[128 = 0]

[148 118 110 143  84 137 134  82 130  66 159 148 121 169 127 139 127 107
 202 145 215 120  93 133 125 126  96 111 124 149 136 137 169  95 133 125] : Q450 K
[103 118 122 102  78 116 103 117 105  70 115 153  95 132 154 149 157  93
 134 164 153 114 128 148 110  87 129 164 129 128  99  81 154 185 178 162] : Q949 J
[102 152 150 148 212 133 116 178 132 119 113 113 174 137 137 137 121 162
 131 153  47 125 163 140 106 152 150 114 161 174 127 154 113 163 167 121] : Q685 F
[ 78 118 112 105 108 121 110 106 121  53 137 195 119 128 148 140 138 147
 168 145 216 120 128 137 111 125 115 157 150 145  89 130 152 209 150 139] : Q949 J
[151 161 121 167  71 151 169 115 149 101 102  82 123 102 106 111 165 139
 162 198 118 130 155 101 139 102  82 132  96 174 128  69 124 170 211 110] : Q863 W
[163 156 131 151  88 138 149  99 147  95 112  89 126 103 104 118 164 139
 160 174 151 132 125 101 137 102  96 131  92 154 127 104 107 157 169 103] : Q863 A
[156 152 113 168  70 163 173  85 141 145 113  69 128 110 125 104 190 155
 162 137 133 141 126 103 118 133  65 115 112 158 146  74 140 145 170  99] : Q863 Y
[137 138 125 165  57 158 181 124 163 148 119 132 163 133 119 108 197 167
 192 176 156 113 126  82 149 129  81 109 110 168 158  70 121 128 171 109] : Q863 Y
[110 129 130 136 148 143 133 150 132 115 134 127 150 148 149 135 122 140
 132 130  87 127 141 151 108 159 133 119 159 156 142 167 138 132 143 123] : Q685 E
[122 128  89 132  69 150 145  79 138  52 152 154 104 148 136 123 133 131
 188 124 229 130 106 128 124 137  76 139 126 154 114 140 194 149 157 116] : Q450 X
[125 140 144 150 144 141 107 157 123  54 101 104 126 162 152 158 122 103
 120 182  50 111 154 163 104 105 138 157 158 177 112 151 158 175 207 147] : Q685 G
[ 91 116 117 104  63 139 139 116 129  75 135 172 112 129 152 137 151 121
 156 147 189 134 128 146 117 118 117 153 146 145 113 128 159 187 154 141] : Q949 V
[141 109 106 136  11 159 128  37 147  52 147 142 106 160 141 140 173 109
 219 139 240 135  70 127 124 118  80 128  99 155 136 141 183 116 167 135] : Q450 K
[149 128  99 136  88 131 124  55 125  74 157 130 102 145 121 132 120 103
 197 122 227 149  92 135 115 129  88 114 111 139 121 136 178 102 133 120] : Q450 K
[125 131 154 166 221 136  94 144 125 108 118 101 167 177 141 145 117 140
 144 129  71 126 125 153  95 156 132 106 172 171 135 171 139 124 143 125] : Q685 E
[143 117  90 135  57 138 136  71 123  69 144 145  86 162 138 133 132  95
 168 137 211 112  96 132 136 112  80 149 110 133 118 110 184 112 153 136] : Q450 T
[136 126  95 141  75 142 134  83 126  76 147 140 105 159 135 128 127 117
 174 128 197 124 100 126 129 128  89 134 116 142 121 121 177 110 152 125] : Q450 X
[106 119 136 118 102 124 104  90 123  78 124 144 122 132 143 146 166 108
 180 153 192 139 110 159  82 108 112 125 158 149 106 128 161 184 138 148] : Q949 V
[135 130 139 145 181 133 104 140 108  94 120 110 142 169 143 149 120 125
 128 137  86 110 125 151 105 132 141 132 150 150 128 144 135 122 153 128] : Q685 G
[132 122  81 139  91 133 132  62 122  81 157 139 105 156 134 129 130 124
 191 106 225 135  94 131 117 143  77 119 123 138 114 129 179 115 132 118] : Q450 T
[130 125  92 141  80 133 146  81 118 114 143 144 109 161 137 124 143 111
 187 123 205 125 104 133 112 135  72 121 135 143 127  86 180 105 136 130] : Q450 T
[157 131  94 147  93 136 129  61 105  73 131 112  89 151 138 129 136 108
 163 127 189 134 104 131 122 118  74 144 109 139 115  98 179 122 165 125] : Q450 X
[170 156 116 151  84 133 156  93 118 110 113  82 109 106 116 114 171 135
 146 170 150 134 131 103 134 105  84 145  89 140 128  56 124 147 182 104] : Q863 A
[166 149 120 158  94 148 154 100 140  91 117  83 127 125 115 119 146 136
 162 172 131 130 131 120 133 115  89 134  99 164 129  97 134 141 190 107] : Q863 Y
[160 147 109 173  52 156 160  95 154 126 107  80 117 122 121 111 166 128
 167 169 129 128 133  90 144 108  80 123  83 168 141  75 149 130 207 118] : Q863 Y
